Facts:
K775: klutrigrem b
K780: klutrigrem a
K255: klutrigrem b
K698: rupli K846, K447, K346; klutrigrem d
K248: klutrigrem b
K346: klutrigrem a
K670: rupli K972, K179; klutrigrem c
K924: rupli K972; klutrigrem b
K682: klutrigrem a
K941: rupli K831, K288; klutrigrem c
K38: rupli K447, K84; klutrigrem c
K413: klutrigrem a
K468: rupli K652, K447, K896, K94, K665; klutrigrem a
K225: rupli K378; klutrigrem a
K821: klutrigrem f
K39: rupli K288, K775, K821; klutrigrem b
K177: rupli K685, K775; klutrigrem d
K986: rupli K516, K239, K94, K780; klutrigrem e
K831: klutrigrem a
K685: klutrigrem a
K516: klutrigrem f
K665: klutrigrem b
K578: rupli K972; klutrigrem f
K747: rupli K831, K447, K80, K53; klutrigrem d
K24: rupli K180, K53, K248, K780; klutrigrem a
K972: klutrigrem d
K354: klutrigrem a
K803: rupli K84; klutrigrem a
K896: klutrigrem a
K846: klutrigrem b
K993: rupli K972, K179, K378, K354, K759; klutrigrem b
K53: klutrigrem e
K536: rupli K896, K84; klutrigrem e
K179: klutrigrem d
K239: klutrigrem a
K30: rupli K413, K469, K972; klutrigrem b
K710: rupli K938, K346; klutrigrem f
K288: klutrigrem a
K378: klutrigrem c
K759: klutrigrem c
K447: klutrigrem a
K684: rupli K652; klutrigrem f
K80: klutrigrem c
K180: klutrigrem d
K251: rupli K682; klutrigrem d
K469: klutrigrem d
K390: rupli K469, K846, K53, K94; klutrigrem f
K794: klutrigrem f
K84: klutrigrem b
K661: rupli K831, K469, K80; klutrigrem d
K323: rupli K831, K255; klutrigrem c
K94: klutrigrem e
K64: rupli K180, K80, K288, K53, K821; klutrigrem d
K652: klutrigrem a
K938: klutrigrem c
K421: rupli K831, K239, K896, K255; klutrigrem a

Known rows:
K30: [-19  25 -19 -38  -7   1   3   4  13 -20  34  -5   6  -1  15   5  -2  19
  -6  12  21  26   4  -3  -8  -2 -29   9  11   7 -32 -35  -9  36 -16  35
   4   1 -19   4  -6  -9 -32  -5  34 -18  20 -19  -3   3  -8  11   6  17
   2   5  19   3   0 -31   1 -29]
K251: [-14  -5  -9   0   5  17   8  10  10   9  39 -21   3  11   3   4 -10 -18
  11   2  -7   3  15 -25  -1   5 -19  -7  -2  20   2  -9  15  -9 -14  12
 -13   0 -13 -18 -13   7  18   3 -25   2   2 -16  -5 -11 -14  -6   7 -15
 -11   0 -16  33 -14   4  -3   6]
K821: [ -5 -12  -1  18  27  13   6 -13 -24   9   0  24   6  -5  -8  23  -4 -10
  10 -19  -6 -13  22 -23   5  -3  35  -9 -13  -6  46  45   5 -36  -5 -25
   7  26  17  35  37  11  35  -9 -48  -2 -34   8   2 -36   2 -28   7 -19
 -13   6 -10 -22  24  27 -10  22]
K94: [-16  -9 -21  42  37 -13  29 -26   4  41 -17 -75   8  51 -36 -37  14 -88
 -16 -62 -17 -30  10   2  13 -27 -40  29 -25  -6   1 -13   2 -17 -49 -13
 -83 -22  -8 -50   6  21  21   5 -58 -20  24 -23  17 -85 -11 -27 -14 -15
 -18 -43 -26   1   4  16   3 -12]
K390: [-36   6   6  15  29  17 -23  -9  17  41  24 -12  -6   0  37  32 -18 -19
  -8  -7 -18   5  22 -57   1 -12  24 -15 -13   0  34  23  -6   1 -25 -30
  -5  29  54  30  38  27  34   3 -11 -11 -22   4 -23 -35  16 -36  24  22
   6  14 -24   4   3  28  -7   8]
K846: [ 12   1 -13  -8   1 -12 -14   1   8  -9 -19  15  -2  10   1  -9   5   6
   2  11   1  -4 -12  25  10  29 -26  17   6   7 -21 -46 -11   2 -16   6
   4 -12 -17  -9  -5   7  -3  19  17  -3  25  -7  24  19   0  27  10   9
  22  -1   1  -3  27 -23 -17  -9]
K986: [-26   0  -1  41  20  -6  26 -10  18  52   5 -83  15  42 -21 -39  -1 -87
 -23 -52 -21  -5  24 -23   2 -44 -50  32 -32   1   0 -11  10   8 -33   2
 -83 -26  -2 -58  -3  19  25   3 -48 -21  26 -18 -14 -87 -14 -35 -10 -14
 -27 -39 -28  26 -25  10   8 -18]
K698: [-26   9  -3   8  16  19 -13   2  22  32  35 -33  -4  22  27   4  -8 -34
   1   9 -18  -1  10 -29   2  16 -18  -8  -3  29   3 -26  -1  -1 -23  -2
 -17   0   7 -23 -12  18  18  11  -6  -6  12 -21  -3  -1  -3  -8  19   9
  17   7 -21  43  -5   9  -7   3]
K780: [ 20  -4  -5   1   8  -7  -2  -2  -4 -13 -28   6  -3  -7 -16   2   8  16
  16   4 -11  11 -17  22   2  -8  11 -11  -2  -1   7 -12 -20  -9  -2 -16
   7  -2  11   1 -12   3  -3   3   7  16  -8  10   5  16   4  20  -9  10
  19 -13  -3 -15  -1   8  -2   8]
K24: [  2  19  12   0   5  -8 -18   6  10  -5  -3 -19  -6 -13  12   2 -10  15
  16  16 -21  39   5 -21  -6 -14  -9 -11 -20  -6   9 -10 -30  17  -4   5
   3 -15  22   9 -17   7   9  10  15   1 -17  11 -31  23   7   1   2  15
  25  -2   7   3   9   9 -11   5]
K447: [  5   5  -1   2   9  -4 -16  -9   8  -7 -43  -1  -9  -2   5  -1  -3   3
  13  17 -14  -6 -22  19   8  -3  26  -6  13   0   1  -8 -23   2   1 -29
   2  -4  20 -12 -21   7  -7   7  15   1  -6   2   1  22   7  10 -10  15
  35  -1  -3  -7  10  11   9   7]
K38: [-13  27  63   5 -27  16 -43  -2   5  14  -8  17   9  -4  44 -12  -5  17
   4  27   8 -19   9  13   5  31  11  15  16 -19 -14  30   3  29  60  -9
  35  -7  17  16   1 -26 -16  -5  63 -42  -3  22 -10  39  37 -13  10   2
  23  48  42   6  -1 -11  23  -6]
K248: [ 16  -2 -13 -10  -5 -12  -3   4  -7 -16 -12  16  -1   5 -15  -5   5   7
   2   3   6  -5  -7  28   7  23 -20  14   4   4 -22 -36  -6  -2  -9  13
   2 -13 -28  -6  -2  -1  -5   7  10   1  19  -7  29  19 -10  25   7   2
  14  -4   7 -16  29 -20 -18  -9]
K896: [ 22 -14   4  -1  -9  -3  -1   0   2 -12 -35  14  -5  -4 -19  -3   3  10
   1  13   0  -7 -30  28   6  -7  35  -5  18  -1   4  11  -6  -5  14 -14
   3  -1  12 -19 -18  -5 -11   4   8  18  -3  10   7  16  -2  15 -19   2
  10  -4  -7  -1  -8  10  17  11]
K941: [ 20  -1  35  12 -40 -21 -19  12  -7  -4  16  26 -14 -32  26  -7  -8  54
 -29   1  25   8   2 -20 -22   8 -14   0 -15 -44 -23  31  17  17  57  18
  28   2   3  47  26 -22 -11 -16  44   4   0  44 -29  43  24 -15  12   5
 -19  26  36  -3 -11 -16 -13 -10]
K775: [ 31  -7  -2  -3 -14 -10   8  14 -19 -24  -8  27   8   5 -27 -12   9  17
  15  -2   6  15   7  28   1  27 -28  23  -5   6 -15 -29   2 -12   5  26
  11 -16 -43  -6  -7  -8   5  10  -5   6  10   3  17  19 -11  26   4 -23
  -2  -5  15 -13  20 -29 -16   0]
K378: [ 10  -5  23   7 -31  -1   0  -2 -28   7 -21  44  12 -12   1  -7  29  46
   0  -7   9  -3  -6  42   7  23  -2   9  -1  -9  -5  10  11   1  30 -17
  45   8   4  45  34 -19 -11   3  40  -5   2  38  14  23  29  21   4   3
   4  12  28 -32 -11 -22  11  -5]
K225: [  2   1  12  -3 -14   7   3  14   1   6   4  -6  10 -11  -7   3   2  24
  15  17 -11  45  -6  -6  -7 -27   6  -7  -7   7   6   4  -1  14   6   7
   6  -1   7 -10 -23  -9   0   6  12  14 -11  12 -25  15  -7  14  -5  -8
   3  -8   5   8 -35  -3  18   3]
K255: [ 28 -19 -15 -14 -20 -21  -1   8   9 -17 -11  29 -15   3 -17  -4   7  12
 -21  -4  20 -21 -23  27   2  14  -9  14  16   3 -28 -23  13  -4   3  15
  -1  -6 -21 -17  -7  -8 -15   8  12  17  31  -4  29  22 -11  25  -3   1
 -14  -5  -7   3   5 -23 -14 -10]
K710: [-32  -2  13  16  12  27  -7  -3   2  43  16  -4   9  -1  17  30 -12 -17
   1  -3 -16   9  21 -40   3 -11  33  -8  -9  11  34  42  16  -6  -8 -29
   2  29  41  18  34  16  38   6 -18  -4 -20   8 -16 -33   7 -31  19   1
  -4  11 -25   7 -21  16  10   9]

Rows, some named above:
[-26  12  -3   5  18  23 -15   0  25  27  31 -33   0  23  26   7 -14 -33
  -3  11 -16  -3  14 -24   5  14 -17  -2  -2  28   0 -21   4   0 -23  -5
 -15  -6   3 -21 -13  16  20  14  -5  -7  10 -23  -6  -6  -1  -9  20   9
  16   8 -20  40  -5  11  -3   6] => K698
[ 20 -17  31   7 -47 -21 -18   8   7   3  16  37 -20 -24  33  -1  -1  51
 -49  -2  30 -11 -16  -7 -22  -2  -7   0   3 -38 -33  35  30  23  53   6
  21   9  13  37  29 -24 -22 -12  62  12  12  44 -12  40  18 -12   4  14
 -29  18  18  10 -35 -18  -1 -14] => K323
[ -6 -10 -34 -12  16  13  25 -10  -5 -14  17  -4   4   9 -14  10  10 -20
  12  -7   5 -20   1   7   6  13  -2  -5   6  19   7 -10   5 -26 -21   2
  -6   9 -25  -8   0   7  -3  -5 -36   3   8 -23  24 -16 -14   2  -1  -3
  -9 -10 -11   6  11   6   0   8] => K179
[-12  15 -11 -30 -18  14  15  13   3 -15  34   0  16  -4  -1   4   2  23
   1  16  17  33  10   5  -5  -4 -30  13   3  22 -25 -27   1  33  -9  38
   6   2 -33  -3 -10 -14 -22   2  28  -9  20 -16   2   1 -12  20   2  -3
  -9   5  13   9 -20 -29  12 -22] => K993
[-31  15 -54 -37  25  22  40 -22  -8 -22  38 -13  10   9  -2  19   9  -7
   4  -2  17 -15   3   5   6   0  -6  -9  16  20   3 -16   0  -6 -42  14
   0  24 -35   9   2   4 -27 -20 -29 -11   3 -46  24 -35 -18   3  -8   9
 -10 -10  -3  -5   1   1  14  -9] => K972
[ -4  14  -9   5  21  -4  -6  10  -2  -6  49 -26  -5   4  18  -3 -23 -20
  13  -2  -9  16  34 -50 -12  12 -30  -8 -26  -1   4 -11  -8 -10 -16  34
 -15  -9 -19   3  -6  13  31  -4 -37  -2 -14 -13 -25   8 -12 -21  20  -4
  -6   6   2  20  31   7 -38  18] => K64
[ -6  -4 -23  -5  11 -11  -6   0  30  -6  49 -22 -27  -3  27   9 -28 -17
 -30  -2   8 -12   7 -51 -14   2 -19 -17  -1 -10 -14  -3  10  -2 -11  24
 -26   2  -5  -5  -3  13   1  -9 -24  10   7 -18 -13   6 -11 -29  13  17
 -19   4 -20  34   3   8 -27   2] => K661
[ -32   19   21   28   22   12   16   -7   15   33   -1  -79   22   41
  -22  -43  -24 -103  -12  -32    0  -47   31  -19    6  -25  -13   41
   -7  -13   -3   27   18   11    3   13  -80  -37  -20  -90  -34    0
   12  -12  -51  -49   16  -37  -11  -80  -17  -53  -21  -46  -31  -11
  -12   30  -10   13   24  -13] => K536
[ 21   6  17   0 -21  -5  -4  28 -14 -19  29  10   6 -11 -14 -14  -8  17
  19   6   5  45  35  -9 -15  15 -44  16 -18   1 -18 -17   1   9  18  51
   5 -21 -41  -5 -18 -10  21   6   0   4   0  10 -18  27 -14  12  15 -31
 -10   8  29   4   8 -30 -26   2] => K39
[ 23 -22 -19 -10 -18 -22   4   8   8 -19 -10  30 -13   1 -14  -5   6  12
 -22  -1  18 -19 -19  29   5  18 -15  11  22  -1 -28 -17  22  -2   3  20
   0  -5 -22 -17  -1 -13 -12   4   8  18  28  -1  30  21 -13  25   0  -1
 -15  -6 -10  -2   7 -24 -17 -13] => K255
[-14   2 -13   0  20  -7 -18   2  32   2  45 -29 -28   3  35   8 -27 -29
 -21   4  -2 -11  10 -51 -13   9 -17 -12  -4  -4 -11  -6   5   1 -15  16
 -28  -6   2  -7 -10  19  13  -6 -18   2   5 -19 -16  10  -9 -33  14  14
  -2  11 -20  40  14  13 -32   5] => K747
[ 33  -2  -3   3   2 -20   6   4 -21 -34 -24  10  -4 -15 -24  -7   4  25
  19   0  -5  15  -8  10 -10 -11   7  -7  -7 -16  11   6 -18 -15  10   7
  10  -7  -4   3 -12  -2   0  -8 -16  21 -26  14 -10  23  -6   5  -9 -13
   2 -11   7 -25  18   9 -14  18] => K288
[  0  -2  -1   7   1  19  16  18  -8   4  45 -17  14  10  -6  -1  -9 -16
  14   2 -10  18  33 -25  -4  12 -20  -6 -15  21   9  -1  18 -16   0  23
  -9  -7 -28 -13 -10   3  31   2 -36   7  -8 -10 -14  -3 -16  -2  13 -29
 -18   3 -10  27 -13   0 -11  17] => K177
[ -5  -8 -35 -10  22  12  21  -7  -6  -8  19   2   6   9  -9  10   9 -18
   7  -6   5 -20  -2   6  10  12  -4  -8   9  17   8 -10   6 -28 -24  -1
  -9   7 -28 -12   0   7   1  -1 -38  -1   5 -28  24 -19 -16   8   2  -1
  -9  -9 -10   1  11   6  -1   7] => K179
[ 21   3  18   1 -14 -21 -24 -14 -18 -12 -23  37 -10 -21  24  -9  12  37
 -15 -10  16 -22  -4  24  -5  22  -7   5   1 -36 -14   5  -5   4  27 -16
  34   4  10  57  38 -10 -22  -6  41  -9  -4  33  11  33  35   3   8  24
  16  20  31 -33  31  -9 -13  -7] => K80
[ -5  -3 -37  -6  30  -2   6 -14   5  -8  14  -9 -11  13   4   8   0 -24
  -7 -10   2 -29  -5  -5   7  17 -11 -11   6   5   0 -20  -4 -23 -36  -3
 -14   6 -13   2   7  17  -3  -5 -31   0   8 -25  21  -6  -8  -6   5  10
   4  -5 -17   4  25  10 -18   0] => K469
[ 33 -24 -19  -2  -6 -36   4   3  16 -30 -19  16 -34 -24 -10   1  -9  19
 -28   2  15 -15 -40   2 -13 -22  19 -19  11 -27 -11  10  -3  -1  14   1
  -7  -1  10  -3  -9  -8 -21 -13  -3  36  -1  11  -5  26 -13  -1 -15  15
 -16  -7 -14 -10   3  11 -12   2] => K831
[ 15 -18   8  -2 -23 -15  -2  21  32  -5   2   3 -25 -21   6  -4 -14  17
 -30  15  11   9 -28 -18 -16 -29  17 -14   9 -11 -10  20  17  20  28  11
 -10  -1  21 -24 -22 -12 -13  -3  22  32   9  14 -24  23  -9  -7 -12   6
 -19  -6 -16  26 -45   8   7   1] => K421
[ -5   1  21   9 -20   7 -16  12  22  29  -9 -16  -5  -2   9   2  -5   8
   5  27 -19  28 -19   1  -2 -17  10  -6   3  14   1  -7  -1  16   7 -17
   0  -9  30 -26 -29   3   9  22  33  11  -1  11 -18  18   3  18  -4  10
  24   1 -12  26 -40   5  20   2] => K468
[-28  32 -17 -46 -16  16  16   5   5 -23  42  -4  15  -8   7   8  -2  25
   4  17  24  29   9  -2  -5  -4 -27   8  10  19 -26 -28  -2  38 -14  43
  10   8 -32   1  -7 -15 -35  -8  32 -20  18 -23  -4  -8 -11  15   1   8
  -5  -1  27   0 -14 -35  15 -36] => K924
[-14  28  61   4 -27  13 -38   2   3  15 -12  17  11  -6  44  -8  -9  17
  -2  28   8 -22  14  11   6  28  17  15  16 -20 -14  29   0  29  60  -5
  41  -8  17  16  -2 -24 -16  -4  66 -43  -4  20 -12  40  39 -12   6  -3
  23  48  43   8  -3 -11  22  -7] => K38
[ -2  30  36  -6  -5  14 -23  16  10 -19 -17  -9   8  -6  11 -10 -26  -8
  23  38   0  -7   0   5  -2  -4  38   2  25  -5   0  28 -12  15  35  12
  10 -17   5 -32 -49 -20 -12  -2  16 -22 -21  -9 -24  28  -4  -9 -14 -25
  11  19  14  17  -1  10  29   5] => K803
[ 25 -22 -13  -7 -18 -22   1  10  10 -18 -13  32 -14   5 -13  -6   2  13
 -21  -2  18 -20 -20  28  -1  18 -15  14  17  -2 -31 -20  13  -1   2  16
  -1  -4 -28 -16  -3 -12 -14   6  11  17  35  -1  30  20 -18  23  -5   0
 -12  -7  -1  -3   6 -21 -14 -17] => K255
[ -4 -12   1  12  23  13  -1  -7 -27   9  -2  22   9  -5 -12  22  -1 -16
  11 -20  -7  -8  23 -20   5  -3  35  -8 -16  -5  45  46   6 -33  -6 -26
   5  23  19  31  37  12  35 -13 -52   9 -38   6   3 -35   1 -30   8 -11
 -13   6 -15 -20  27  22 -13  24] => K821
[-33 -17  23  20   3  31  -1   7   2  55  20   3  11   7  10  33  -3  -9
  -1  -5 -16  14  15 -37   5 -11  33 -11 -10  22  40  41  25  -6   0 -29
   0  29  42  10  29  11  43  13 -15   8 -14   9 -10 -43   6 -20  16  -5
 -13  11 -31  18 -37  22  16  13] => K684
[  1   7  11  -2 -17   9   4  17   0   0   1  -8   8  -8  -8   1  -3  23
  16  17  -7  39  -5  -5  -9 -19   6  -8  -5   9   4   2  -1  12  12   4
   7  -2  12 -10 -23  -7   1   9  14  14 -11  12 -25  12  -5  14  -4  -7
   3 -10   9  11 -31  -2  15   0] => K225
[  1  -3 -28   1  25   2   8  -8  -6  -9  14  -8  -2  15  -4   0  -1 -29
  13 -12  -9 -21   8  -4   2  23 -13  -2  -6  11  11 -18   1 -31 -25  -3
 -11  -1 -21   0   0  16  17  -2 -39   2   0 -18  14  -4  -9  -4  10  -6
   3  -3  -9   2  26   7 -23  13] => K180
[-29  21  19 -22 -32  16   7  -6 -17  -7  28  17  17 -24  30   7  15  59
  -1   8  20  23   9   9  -8  -7 -13   1   6  -9 -14  12  -2  38  21   9
  46  25   0  58  28 -28 -42 -16  64 -27  -5  21  -9   7  25   8   2  13
  -8  20  46 -20 -32 -23  30 -30] => K670
[ 14  17  14 -17  -2   5 -18   8  -1 -30 -25  22   5  13  -3 -18 -14 -17
  11  24  13 -42   5  39  14  43  19  28  35   1 -20  -7  -1   5  22  18
  14 -23 -33 -43 -33 -20 -13  -1   9 -31  14 -21  27  23  -8   8  -3 -24
  15  23  19   0  42 -18   3  -3] => K84
[ 15 -20  32   8 -49 -21 -15   9  12   4  11  32 -19 -27  28  -3   0  50
 -50  -2  28 -11 -13 -10 -18  -1 -10  -3   3 -36 -31  35  34  21  57   8
  23   5  18  34  29 -25 -22 -15  56  16  12  38 -17  40  25 -10   5  13
 -28  19  16   8 -35 -15  -2 -11] => K323

